Below are the code and all the weights of a small trained network. Each question names an input and a class and asks about switching units off, where a switched-off unit gives its printed mean instead of its output.

import numpy as np


def w(rows, s, z=0):
    codes = np.array(rows[::2]) - 128.0
    scale = np.full(codes.shape[1], s)
    scale[-1] = z or s
    return codes * scale


def norm(h):
    return h / np.sqrt((h * h).mean(-1, keepdims=True) + 1e-5)


def f(y):
    return np.maximum(y, 0)


def log_softmax(a):
    a = a - a.max(-1, keepdims=True)
    return a - np.log(np.exp(a).sum(-1, keepdims=True))


def net(x, mask):
    res = np.array(x, float).reshape(1, 8) / 4 @ E
    u = 0
    for l in range(2):
        y = f(norm(res) @ A[l][:, :-1].T + A[l][:, -1])
        res = res + np.where(mask[u : u + 16], y, B[l][:, -1]) @ B[l][:, :-1]
        u += 16
    return log_softmax(norm(res)[-1] @ U[:, :-1].T + U[:, -1])


A, B = {}, {}
E = w([
[21,171,112,177],'x0',
[128,127,130,131],'x1',
[127,127,127,127],'x2',
[65,29,140,94],'x3',
[158,93,8,182],'x4',
[128,128,125,124],'x5',
[126,129,127,125],'x6',
[127,131,127,125],'x7',
],0.012)
A[0] = w([
[177,254,198,132,91],'0.n1',
[91,127,127,152,37],'0.n2',
[157,63,168,99,11],'0.n3',
[93,60,79,167,38],'0.n4',
[78,26,142,116,166],'0.n5',
[19,174,108,167,197],'0.n6',
[171,128,202,127,3],'0.n7',
[138,151,104,223,89],'0.n8',
[57,217,192,92,60],'0.n9',
[200,172,242,43,65],'0.n10',
[71,135,137,197,9],'0.n11',
[168,128,233,51,119],'0.n12',
[87,34,247,66,60],'0.n13',
[221,157,84,117,180],'0.n14',
[157,117,136,154,87],'0.n15',
[189,147,217,57,110],'0.n16',
],0.0099,0.004)
B[0] = w([
[131,168,225,174,226],'0.n1',
[160,99,152,96,140],'0.n2',
[76,100,27,80,161],'0.n3',
[131,138,142,162,175],'0.n4',
[110,36,207,84,225],'0.n5',
[73,127,116,245,253],'0.n6',
[91,177,127,48,157],'0.n7',
[163,161,80,122,181],'0.n8',
[67,129,255,197,208],'0.n9',
[88,198,74,101,247],'0.n10',
[166,109,50,32,159],'0.n11',
[53,178,38,103,241],'0.n12',
[70,143,83,48,240],'0.n13',
[213,144,186,142,236],'0.n14',
[156,114,137,110,138],'0.n15',
[64,204,93,117,233],'0.n16',
],0.0083,0.0062)
A[1] = w([
[132,73,113,54,104],'1.n1',
[163,157,92,81,110],'1.n2',
[143,151,173,170,65],'1.n3',
[120,5,81,115,81],'1.n4',
[125,203,127,181,32],'1.n5',
[176,90,134,115,129],'1.n6',
[48,122,148,110,253],'1.n7',
[138,176,125,84,14],'1.n8',
[38,117,204,102,170],'1.n9',
[151,40,138,97,118],'1.n10',
[114,43,97,136,71],'1.n11',
[198,171,103,183,119],'1.n12',
[128,43,93,146,40],'1.n13',
[134,52,57,131,105],'1.n14',
[131,150,84,152,34],'1.n15',
[181,83,129,113,112],'1.n16',
],0.016,0.0054)
B[1] = w([
[76,140,52,92,167],'1.n1',
[146,91,232,207,163],'1.n2',
[76,108,140,143,151],'1.n3',
[91,254,165,172,187],'1.n4',
[93,158,85,111,182],'1.n5',
[189,146,163,95,154],'1.n6',
[206,64,108,161,253],'1.n7',
[93,133,162,105,148],'1.n8',
[199,60,123,134,240],'1.n9',
[132,205,99,93,163],'1.n10',
[99,145,202,152,167],'1.n11',
[137,53,90,78,199],'1.n12',
[101,191,161,168,161],'1.n13',
[117,172,201,115,177],'1.n14',
[143,140,93,124,141],'1.n15',
[172,158,154,55,156],'1.n16',
],0.012,0.011)
U = w([
[127,253,162,89,157],'0',
[79,162,172,234,238],'1',
[76,98,88,54,169],'2',
[108,20,165,151,19],'3',
[228,123,121,123,135],'4',
[129,168,14,186,2],'5',
],0.024,0.0025)

Each question gives the input, the list of numbers given to net, and the class t.
The units are the neurons (one row each of A and B). Each row of codes is followed by its name. A weight is (code - 128) times the scale printed after its matrix; where a second scale follows, it is the last column's (A, B and U).
mask holds one flag per neuron, layer by layer. A switched-off neuron (its flag False) gives its mean, the last column of its row in B, instead of its output. The means were averaged over made-up inputs and are rounded, as every weight is.
A unit's drop is (log p(t) with every unit on - log p(t) with that unit switched off) / (log p(t) with every unit on - log p(t) with every unit switched off).
The circuit of an input: a set's keep is (log p(t) with only the set's units on - log p(t) with every unit switched off) / (log p(t) with every unit on - log p(t) with every unit switched off). Starting from the 12 units with the biggest drops (on a tie, the unit counted first), units are removed one at a time, each time the one whose removal leaves the highest keep (on an exact tie, the one counted first), for as long as the keep stays at least 0.8.
circuit, biggest first: the units of the circuit, biggest drop first
unit that matters most: the unit with the biggest drop
k most important neurons: the k neurons with the biggest drops, biggest first
top k neurons in layer l: the k neurons of layer l with the biggest drops, biggest first
drop when u is switched off: that unit's drop, to one decimal
input [2,-4,-2,6,-5,-1,0,6], class 3: circuit, biggest first => 1.n9
input [3,8,-7,-8,1,4,1,-2], class 5: circuit, biggest first => 1.n4; 1.n14
input [0,-5,7,-8,5,7,5,8], class 4: circuit, biggest first => 0.n14; 1.n12
input [-8,6,0,-2,-1,-3,1,5], class 0: 2 most important neurons => 1.n7; 1.n9
input [7,-8,6,1,6,-2,0,5], class 1: 4 most important neurons => 0.n10; 0.n16; 0.n12; 1.n14
input [4,3,-1,0,1,-4,-6,-3], class 5: top 2 neurons in layer 1 => 1.n2; 1.n4
input [0,6,-3,7,3,-3,3,3], class 0: 3 most important neurons => 1.n4; 1.n10; 0.n9
input [1,-1,6,-7,-7,-4,-1,4], class 1: top 3 neurons in layer 0 => 0.n9; 0.n1; 0.n13
input [-5,7,-6,1,1,8,7,5], class 0: top 2 neurons in layer 0 => 0.n9; 0.n1
input [8,8,2,-4,1,-6,1,-6], class 5: top 3 neurons in layer 0 => 0.n11; 0.n8; 0.n5
input [-7,-4,3,7,-1,-3,-3,-7], class 2: drop when 0.n13 is switched off => 0.4
input [-2,-1,-5,5,-7,5,-8,5], class 2: drop when 0.n13 is switched off => 0.2
input [5,0,-6,7,3,7,-4,7], class 1: drop when 1.n4 is switched off => 0.7
input [-5,1,2,2,6,-6,5,1], class 0: drop when 1.n7 is switched off => 0.0
input [3,3,-5,-4,-8,3,-8,-7], class 1: unit that matters most => 0.n9
